Below is a small trained network, with its code and all its weights. Each question gives an input and a class and asks what happens when units are switched off, that is, made to give their printed mean instead of their output.

import numpy as np


def w(rows, s, z=0):
    codes = np.array(rows[::2]) - 128.0
    scale = np.full(codes.shape[1], s)
    scale[-1] = z or s
    return codes * scale


def f(y):
    return np.maximum(y, 0)


def log_softmax(a):
    a = a - a.max(-1, keepdims=True)
    return a - np.log(np.exp(a).sum(-1, keepdims=True))


def net(x, mask):
    res = np.array(x, float).reshape(1, 5) / 4 @ E
    y = f(res @ A[0][:, :-1].T + A[0][:, -1])
    res = res + np.where(mask, y, B[0][:, -1]) @ B[0][:, :-1]
    return log_softmax(res[-1] @ U[:, :-1].T + U[:, -1])


A, B = {}, {}
E = w([
[87,159,125,239],'x0',
[104,132,120,116],'x1',
[158,252,140,110],'x2',
[127,129,128,127],'x3',
[67,124,211,109],'x4',
],0.013)
A[0] = w([
[156,133,41,129,24],'N0',
[136,70,137,133,142],'N1',
[96,127,254,116,18],'N2',
[107,150,141,185,56],'N3',
[154,191,135,90,95],'N4',
[110,149,57,189,28],'N5',
[134,164,146,126,135],'N6',
[132,123,164,58,57],'N7',
[164,226,76,116,117],'N8',
[110,128,112,159,55],'N9',
[171,175,148,131,131],'N10',
[94,128,222,124,2],'N11',
[104,130,220,124,59],'N12',
[153,173,95,126,142],'N13',
[132,169,188,120,112],'N14',
[86,145,188,186,90],'N15',
[191,141,4,143,41],'N16',
[128,115,113,89,112],'N17',
[134,57,63,150,150],'N18',
[122,170,128,135,119],'N19',
[147,172,144,135,137],'N20',
[130,91,129,141,65],'N21',
[117,69,141,148,99],'N22',
[119,142,83,165,79],'N23',
[126,184,137,126,73],'N24',
[145,199,142,115,108],'N25',
[95,155,107,189,99],'N26',
[153,102,153,144,119],'N27',
[134,164,120,116,121],'N28',
[174,117,111,44,67],'N29',
],0.017,0.0035)
B[0] = w([
[166,233,25,135,182],'N0',
[100,78,149,169,185],'N1',
[139,212,42,148,231],'N2',
[151,118,187,98,194],'N3',
[90,66,166,124,213],'N4',
[192,188,162,47,190],'N5',
[110,103,135,142,175],'N6',
[161,151,170,110,199],'N7',
[78,91,116,140,249],'N8',
[128,108,187,94,157],'N9',
[87,74,127,172,194],'N10',
[136,205,18,150,205],'N11',
[155,195,20,158,205],'N12',
[73,115,117,155,190],'N13',
[106,77,96,188,194],'N14',
[224,168,183,68,224],'N15',
[145,192,35,152,225],'N16',
[178,102,175,94,168],'N17',
[41,63,126,177,207],'N18',
[87,104,146,125,174],'N19',
[92,94,136,128,185],'N20',
[101,56,141,167,158],'N21',
[72,12,144,187,190],'N22',
[198,159,138,99,167],'N23',
[71,133,168,130,187],'N24',
[91,60,153,152,214],'N25',
[153,121,237,87,204],'N26',
[102,108,124,130,149],'N27',
[108,102,131,133,171],'N28',
[217,158,254,64,227],'N29',
],0.0086,0.014)
U = w([
[34,49,115,157,81],'0',
[188,172,11,131,254],'1',
[252,132,200,81,67],'2',
],0.011,0.0045)

Each question gives the input, the list of numbers given to net, and the class t.
The units are the neurons (one row each of A and B). Each row of codes is followed by its name. A weight is (code - 128) times the scale printed after its matrix; where a second scale follows, it is the last column's (A, B and U).
mask holds one flag per neuron, in row order. A switched-off neuron (its flag False) gives its mean, the last column of its row in B, instead of its output. The means were averaged over made-up inputs and are rounded, as every weight is.
A unit's drop is (log p(t) with every unit on - log p(t) with that unit switched off) / (log p(t) with every unit on - log p(t) with every unit switched off).
unit that matters most: the unit with the biggest drop
k most important neurons: the k neurons with the biggest drops, biggest first
drop when u is switched off: that unit's drop, to one decimal
input [2,2,3,-6,-1], class 0: unit that matters most -> N29
input [7,7,6,-2,-4], class 2: 4 most important neurons -> (N5; N26; N23; N18)
input [8,-3,0,-7,-6], class 2: 2 most important neurons -> (N26; N5)
input [-6,0,6,5,4], class 0: 2 most important neurons -> (N15; N14)
input [-5,5,-3,5,-4], class 2: 4 most important neurons -> (N29; N2; N11; N12)
input [7,1,3,0,6], class 2: 2 most important neurons -> (N15; N26)
input [8,4,6,-1,7], class 2: 4 most important neurons -> (N15; N26; N3; N16)
input [-7,0,-2,3,8], class 1: 3 most important neurons -> (N2; N11; N12)
input [4,8,-7,-6,-8], class 1: 3 most important neurons -> (N0; N16; N5)
input [-8,0,-6,3,5], class 2: 2 most important neurons -> (N29; N7)
input [-6,-8,6,3,-6], class 0: 2 most important neurons -> (N8; N4)
input [7,1,-2,-8,-5], class 2: 2 most important neurons -> (N26; N5)
input [-8,4,-6,8,4], class 2: 2 most important neurons -> (N29; N7)
input [-6,-3,-6,-5,8], class 1: unit that matters most -> N2
input [3,-2,4,6,2], class 0: drop when N29 is switched off -> 0.2
